Where the symbols take the elements:
Q585: m>Q956, d>Q615, r>Q421
Q923: m>Q80, d>Q390, r>Q248
Q312: m>Q315, d>Q242, r>Q206
Q804: m>Q831, d>Q119, r>Q977
Q94: m>Q804, d>Q689, r>Q573
Q109: m>Q818, d>Q921, r>Q554
Q934: m>Q652, d>Q885, r>Q588
Q519: m>Q367, d>Q934, r>Q17
Q49: m>Q765, d>Q491, r>Q338
Q162: m>Q573, d>Q833, r>Q119
Q160: m>Q624, d>Q124, r>Q615
Q573: m>Q689, d>Q338, r>Q833
Q508: m>Q421, d>Q585, r>Q585
Q80: m>Q17, d>Q638, r>Q698
Q456: m>Q80, d>Q698, r>Q934
Q968: m>Q519, d>Q303, r>Q453
Q926: m>Q519, d>Q17, r>Q80
Q361: m>Q588, d>Q831, r>Q206
Q921: m>Q728, d>Q144, r>Q445
Q831: m>Q238, d>Q356, r>Q373
Q458: m>Q902, d>Q519, r>Q926
Q604: m>Q701, d>Q685, r>Q923
Q315: m>Q594, d>Q453, r>Q594
Q949: m>Q977, d>Q456, r>Q248
Q956: m>Q554, d>Q144, r>Q728
Q847: m>Q431, d>Q956, r>Q818
Q198: m>Q171, d>Q949, r>Q53
Q554: m>Q508, d>Q548, r>Q144
Q124: m>Q94, d>Q548, r>Q585
Q338: m>Q831, d>Q931, r>Q573
Q594: m>Q206, d>Q604, r>Q418
Q356: m>Q585, d>Q144, r>Q624
Q624: m>Q421, d>Q94, r>Q124
Q698: m>Q638, d>Q312, r>Q885
Q206: m>Q242, d>Q698, r>Q431
Q17: m>Q934, d>Q588, r>Q701
Q902: m>Q248, d>Q594, r>Q577
Q367: m>Q577, d>Q907, r>Q28
Q848: m>Q458, d>Q926, r>Q248
Q53: m>Q646, d>Q367, r>Q646
Q627: m>Q364, d>Q171, r>Q198
Q885: m>Q312, d>Q206, r>Q594
Q907: m>Q848, d>Q315, r>Q902
Q119: m>Q833, d>Q627, r>Q364
Q701: m>Q968, d>Q453, r>Q685
Q548: m>Q968, d>Q338, r>Q238
Q685: m>Q453, d>Q361, r>Q390
Q642: m>Q893, d>Q824, r>Q508
Q491: m>Q831, d>Q373, r>Q931
Q303: m>Q390, d>Q431, r>Q548
Q421: m>Q615, d>Q338, r>Q94
Q238: m>Q338, d>Q508, r>Q831
Q28: m>Q907, d>Q17, r>Q458
Q646: m>Q885, d>Q28, r>Q652
Q818: m>Q956, d>Q728, r>Q361
Q445: m>Q548, d>Q238, r>Q765
Q373: m>Q356, d>Q624, r>Q94
Q364: m>Q627, d>Q198, r>Q893
Q418: m>Q458, d>Q923, r>Q80
Q893: m>Q198, d>Q53, r>Q824
Q577: m>Q652, d>Q848, r>Q907
Q615: m>Q124, d>Q356, r>Q804
Q144: m>Q445, d>Q765, r>Q206
Q242: m>Q418, d>Q968, r>Q701
Q833: m>Q540, d>Q642, r>Q627
Q824: m>Q53, d>Q646, r>Q977
Q931: m>Q373, d>Q160, r>Q585
Q390: m>Q361, d>Q109, r>Q431
Q431: m>Q303, d>Q554, r>Q242
Q638: m>Q588, d>Q315, r>Q312
Q652: m>Q573, d>Q315, r>Q848
Q588: m>Q885, d>Q594, r>Q315
Q765: m>Q238, d>Q765, r>Q847
Q689: m>Q119, d>Q364, r>Q540
Q453: m>Q548, d>Q847, r>Q361
Q728: m>Q144, d>Q49, r>Q445
Q248: m>Q949, d>Q80, r>Q456
Q171: m>Q124, d>Q977, r>Q949
Q540: m>Q364, d>Q893, r>Q198
Q977: m>Q646, d>Q652, r>Q577

The rows follow the links: the fewer symbols apart two elements are, the more alike their rows tend to be.

Some elements and rows for them; each showing differs a little:
Q390:  -48   -23    19    11    15   -26    -5   -21     8     9     8   -34  -118   -43   -37    33    -2    10    34    44    14   -35   -41    28   -23    33    20   -11   -86   -13   -57   -67     5   -14    10    22   -31    17   -22    25     6   -27   -34   -21   -42     7    38    21    32     2    -7     6   -37
Q624:  27   42   -9  -59    2  -20   58   58    1  -38    9   -2    1    5  -22   33    5  -33  -45   -1    9   73   49   35    8   17    3   12   43  -42  -12   -3  -22  -55   -1  -10    8  -19   32   54   53   25   -5   59  -23   25  -49  -26  -17  -25    5   39   96
Q685:  -33   -17    14    20    16   -33     5   -15    -5     6    17   -28  -114   -41   -44    22    -6   -21    37    43    12   -23   -42    33   -20    25     9   -14   -97   -32   -63   -71     7   -12    10    16    -9    15   -20    38     1   -21   -53   -36   -35    11    25    25    37   -20    -1     1   -37
Q315:  28  -30   61   -6   16  -32  -15    9  -27  -23    1   13   46    7  -25  -58   15  -21    6  -54  -47  -44    6  -62   25  -13  -22   13  -20    7   -4   -7    9   58   33   13   13   57   33  -18  -16  -21  -51  -83  -36   26  -13   -9  -47  -16   21  -51  -71
Q907:   7  -21   -2   24    7  -20  -33  -27   16   29   -1   40   18  -22   10  -64   27   50   29  -22   43   32  -40   33   16  -30    4  -13  -15  -52   24  -17   -3   49    4  -60   72   25  -16  -30  -34   -7  -41  -19   85  -32  -59  -18   34    5   17  -72  -28
Q119:   1   31  -73   58  -16   19    9  -18  -36   16   31  -17   17   29   48   38  -57  -80    7    1  -21  -21  -18   -2  -29  -18  -14   -7   25   21   24   67    9    6  -32   19  -13  -66  -32   41  -25   42   20    6   23  -22   58   26   45  -41  -23   55    7
Q765: -40   10   14  -18  -33   47  -29  -31   47   16  -59    6  -16  -18   53   27   20   49  -11  -16  -29  -28   27  -17  -25   -2   25   21   28   44   72   43  -14  -18  -18  -10  -35  -24   -6  -30   -6  -18  103   81  -24  -18   11   11  -34   30  -26   -4    0
Q367:   5  -22  -11   20    8   -4  -30  -21   19   28    5   32   17  -20   -4  -52   30   74   22   14   63   41  -47   42   23  -15    6  -25  -11  -42   -6  -30    2   33    5  -49   65   27  -19  -40  -17   -2  -40  -21   95  -30  -43  -23   43   25   26  -55  -10
Q627:   6   12  -75   59  -12   29    8  -18  -47   19   45  -23   29   40   44   33  -66  -52    1   21   -4  -22  -23  -18  -12   -5  -29  -19   31   39   -5   58   20    2  -27   37  -18  -55  -26   13  -25   48   22  -29   35  -14   68   17   40  -19  -13   57    5
Q94:  25   52  -36  -23   -8  -12   60   41  -13  -20   18   -7    2    8   -2   44  -16  -66  -36   -1   -5   53   34   38  -14    6   -3   14   43  -37    2   32  -20  -46  -16  -12   10  -48    7   67   32   35    6   59  -10    6  -31  -10    3  -47   -7   50   94
Q956: -45   -6   26  -38  -26   40  -24  -18   55   13  -46   -7  -41  -22   21   35   18   77  -17   19    1  -18   29  -18  -11   21   30   20   11   59   30    5   -2  -42   -7   13  -53    0    1  -37   18  -27   93   67  -43  -11   27    4  -35   62  -16    6    9
Q338: -14   49  -28  -14  -26    5   32    6   22  -10  -17    4  -13  -15   43   61    1  -45  -23  -23  -19   29   39   38  -36    4   23   30   43  -24   46   51  -19  -46  -31  -25   -7  -54   -8   60   12   20   47   97  -19  -17  -36   13   -7  -42  -22   30   75
Q642:  23   -9  -44   -1    6   41   10   20  -20    8   45  -24   37   47   -9   10  -41   48  -25   80   54   22   -7   -5   29   18  -14  -29   40   54  -66  -11   22  -28   -1   51  -22   -7    6  -30   24   30    8  -24   46   12   60  -25   29   66   17   57   42
Q162:  -7   25  -70   60  -14   11   13  -19  -28   20   23  -12    5   12   58   45  -51  -85    8  -13  -28  -26  -18    0  -38  -18  -13   -4   23    9   33   71    3    6  -35    5  -10  -68  -42   49  -32   36   19   16   24  -27   41   31   38  -54  -26   44    8
Q356:  15   37    0  -64   -3   -1   45   52   17  -34  -11   -1    0    4  -11   36   18  -11  -43   -2    0   64   59   26    3   18    7   21   44  -26    4    9  -24  -61   -6  -15   -5  -18   30   32   55    9   26   82  -36   24  -47  -19  -35   -8    2   29   96
Q431:  -46   -22    33     1     9    -8    -5   -26    12     2     2   -40  -113   -36   -45    32     1    20    27    57    12   -39   -22    14   -17    38    19   -14   -85     3   -61   -71    14   -32    11    29   -45    27   -12    11    13   -30   -16   -17   -52    18    39    21    12    14    -8     6   -31

Each walk starts at a row. The symbols on each line, taken left to right, move it on to the next element.
Each answer is a row, close to the row of the element it stands for.
-56  -12   24  -27  -16   37  -21  -24   46   10  -37  -26  -74  -29   -7   53   21   79   -8   56   13  -24   21    6  -17   42   40    7  -14   40  -10  -32    0  -56   -2   19  -61    6   -4  -19   25  -29   67   60  -42   -1   34   17  -16   57  -18   12   14
r d r d m m:   8   25   -6  -67    0   19   40   51   20  -21   -2  -13  -15   12  -26   42    2   33  -47   46   34   64   42   33   15   31   10    9   40    8  -31  -20  -14  -74   -3   13  -25  -15   23    1   61    5   40   67  -23   25   -5  -22  -20   39    2   54   94
r r m m d:  -53     8     8   -10    -8    -9     6   -20    43     7   -19   -27  -114   -53   -16    66    12    18    16    45    28     1    -4    60   -37    40    46     5   -49   -14   -20   -41    -9   -57   -10     2   -35    -9   -24    47    22   -23    22    62   -48    -8    10    25    18     8   -22    22    30
-48   -1   19  -19  -36   49  -32  -30   48   16  -57    3  -15  -17   45   22   17   65  -15   -3  -20  -28   29  -26  -24    4   30   19   26   57   59   36   -7  -19  -12    1  -44   -8    1  -43   -6  -24  103   74  -25  -21   23   12  -39   48  -26   -1   -1
r d d m:  23   44  -14  -54    4  -12   55   57    2  -31    4   -4   -1    6  -21   39    7  -20  -44   13   15   70   49   41    3   19    8   13   38  -36  -15   -3  -25  -59   -4   -8   -3  -26   27   44   51   23    7   68  -27   22  -40  -26  -15  -20    0   45  101
m r r m d:   6  -16   -6   22   15  -18  -37  -22   17   26    0   31   17  -18   -1  -56   33   64   24   -1   53   36  -41   39   21  -21    2  -17  -19  -51   -1  -30    0   39    8  -56   64   28  -14  -41  -27   -4  -46  -24   90  -29  -51  -18   38   14   25  -62  -22
 -4   44   -8  -42  -10   -4   39   36   25  -19  -24   -1  -17  -14   16   47   17  -30  -32  -22  -16   44   51   34  -27    5   12   25   41  -29   42   33  -30  -51  -20  -19   -8  -39   11   49   33   12   46   96  -39    1  -37   -3  -28  -28  -21   33   90
d m d m r:  18   32    2  -66    4    0   47   57   19  -35   -5   -7   -6    8  -27   34   10   11  -43   20   22   68   53   31   10   22   18   18   43  -17  -13   -7  -24  -61    2   -5  -11  -12   33   26   63   11   23   66  -33   26  -36  -23  -23    8    4   44   93
r d r d m m: -39   33   -7  -31  -31   25    8   -7   48    4  -42    5  -35  -27   38   53   21   24  -26   -9  -20   13   41   14  -32   10   25   28   39    4   55   34  -21  -50  -23  -26  -29  -35   -5   16   18    0   89  121  -33  -10  -17    7  -28   11  -25   14   56
 15  -15  -12   22    6  -11  -33  -21   21   27   -4   39   35  -12    9  -58   24   59   17  -13   52   41  -41   37   25  -25    3  -15   -3  -51   13  -17   -6   44   -4  -58   69   21  -19  -38  -31    0  -31  -17   98  -31  -57  -22   34   15   22  -64  -15
m m d r m:   6   33  -75   48  -13   21   26   -7  -42   15   34  -16   14   29   49   44  -58  -80    4    2  -17  -11  -11    3  -29  -12  -16   -8   27   14   14   63    5    1  -28   22   -6  -71  -28   41  -21   44   17    9   21  -18   45   27   39  -43  -25   62   24
r d d m r:  36  -17   -5   15    9   -6  -24    2   -3    8    5   42   64   12    4  -83   17   45    6  -24   38   36  -40    9   36  -43  -15  -17    6  -24   17   -5    2   61   13  -36   67   25    1  -57  -24    1  -40  -44   87  -17  -41  -25   24   17   25  -52  -23
 32  -17   56  -15   12  -12   -6   19  -33  -28   -5    9   63   23  -17  -42    8  -39   -9  -62  -69  -42   28  -83   23  -17  -30   20    2   31    9    9    5   44   24   14   -5   39   39  -21   -9  -16  -22  -69  -49   29   -3   -3  -61  -15   14  -31  -62
r d r d d m m:  -44   -16    13    17    10   -13     5   -25     8    10     6   -34  -122   -40   -40    34    -1    12    33    60    28   -19   -33    36   -19    38    25   -14   -83   -18   -65   -64     7   -33     9    22   -26    12   -20    32    14   -21   -29   -11   -37     9    27    26    35    -2   -10     6   -19
m d m r m r r:  24  -29   68    5   17  -27   -8   10  -28  -20    0    7   28    6  -36  -59   19  -34   14  -47  -52  -41    3  -60   18  -12  -25    4  -39    0   -4  -19   11   58   26   10    7   49   24  -18  -23  -21  -57  -83  -44   32  -12    3  -46  -24   16  -49  -85
-56  -16   31  -14  -22   41  -33  -38   49   17  -49  -22  -53  -30   17   37   19   73    5   23   -1  -39   17   -8  -21   25   38   18  -24   57   24   -8   -1  -34   -5   16  -61    8   -5  -31    4  -37   81   48  -39  -15   43   21  -18   59  -28    2  -14
m m d d d m:  16   44  -10  -49   -5  -13   59   50   11  -33   -5    3    6   -3   -8   34   15  -37  -39  -21   -8   63   53   30  -11    9   -1   20   38  -42   15   17  -24  -48   -5  -24    0  -32   19   42   46   22   11   75  -31   20  -55  -10  -25  -36   -7   28   96
d m m m r m d m: -46    3   12  -24  -29   43  -34  -27   53   21  -55    2  -21  -20   51   32   19   59   -9  -14  -20  -28   28  -16  -24    5   26   24   28   47   63   34  -11  -23  -17   -8  -39  -16   -5  -30   -5  -26  103   81  -25  -16   17    8  -27   37  -24   -3   -3
-15  -28   26   29   17  -50    0  -12  -18   -6   17  -22  -75  -37  -47    2   -2  -44   45    9   -9  -34  -33   15  -18   14    5   -8  -95  -42  -50  -60    5   18   14    7   -2   25   -9   43   -9  -24  -80  -61  -34   13   10   28   26  -39   -3  -18  -51
d r m m r m m:   7  -32   78  -17   16   -5   -6    5  -18  -34   -9  -16   17   15  -43  -19   11  -24    2  -20  -53  -59   27  -73   14    6  -11   13  -34   43  -20  -10    7   19   25   46  -38   48   38  -18    4  -31  -19  -64  -84   42   19   10  -60    8    6  -14  -63
m r m m d m m:   1   43  -66   36  -17    2   25   -6  -19   10   11   -6    9   14   54   41  -41  -85    0  -21  -23    2   -4   19  -40  -21   -4    5   26  -14   45   75   -8   -2  -36   -9    3  -77  -32   54  -23   35   27   40   21  -26   12   22   34  -58  -31   45   34
-15  -30   51   11   21  -35    1   -3  -24  -13   13  -19  -68  -24  -57   -7    4  -34   33   11  -22  -54  -18  -13   -3   19   -3   -4  -89  -12  -52  -59   10   12   28   29  -18   42    0   19    0  -30  -61  -68  -66   29   20   24   -6  -21   -2  -16  -69
r r d r m r m:  -37   -17    13    24    18   -38    -3   -28     7     8    15   -20  -106   -47   -39    19     7    -7    45    39    25   -15   -48    46   -22    23    21   -12   -92   -37   -56   -68    10    -9     4     7    -5    13   -27    46     4   -21   -60   -22   -21     3     7    22    41   -20    -9   -10   -30
m m d d d:  -46   -19    20    16     7   -32    -2   -26     5     7     8   -28  -115   -46   -47    27     6    -7    44    45    10   -28   -36    32   -16    26    23    -9   -91   -29   -57   -74     8   -15     4    12   -21    18   -19    34     3   -29   -44   -26   -43     9    18    25    28   -11    -8     1   -35
 14  -16    7   29    8  -25  -31  -22   10   20  -12   43   29  -18   18  -69   33   24   26  -45   15   18  -36   16   11  -38   -7   -9  -18  -55   37   -3    1   65    0  -62   70   22  -17  -29  -41  -11  -40  -25   70  -30  -60   -7   19  -13   12  -76  -39
m d d r:  26  -24   63  -17   12  -16   -4   23  -34  -37   -2   -1   48   21  -27  -33    5  -32   -8  -41  -59  -49   24  -80   20   -8  -23   16   -9   39   -5    1    8   32   31   31  -14   44   42  -19    1  -15  -24  -71  -64   36    9   -3  -64   -6   15  -15  -60
r r r d r r:  -38   -18    46    -2    11   -17     2   -12     2    -5    -3   -32  -115   -37   -53    15     7   -10    27    29   -18   -52   -15    -8   -16    27     4    -8   -87    -7   -52   -66     6   -16    16    23   -39    18    -4    17     7   -32   -24   -26   -86    33    33    28   -10    -6   -10    -1   -49
-40   -1   26  -31  -27   49  -27  -16   51    8  -60   -2  -14  -15   35   27   23   64  -16   -7  -20  -28   35  -31  -17    8   24   24   29   62   55   29   -9  -24  -13    9  -47   -8    2  -44    7  -31   98   66  -44   -9   23    6  -47   50  -25    2    1
m d m r m r r:  23   -8  -64   33   -1   46    0   -5  -42   16   50  -24   54   55   12   -2  -61    6  -11   52   28   -7  -21  -31   21    3  -30  -31   42   55  -44   24   28    3   -5   52  -16  -20  -10  -31   -8   44    8  -40   58   -5   73  -10   35   35   11   52    8
d r d m d m:  35  -29   61  -20   16   -7  -11   24  -31  -36    3    6   63   30  -32  -52    8  -14  -13  -42  -46  -39   23  -81   34  -15  -26    6   -1   40   -9   -6   17   41   34   27   -8   49   47  -38   -2  -20  -24  -73  -45   38    5  -15  -63   11   17  -26  -54
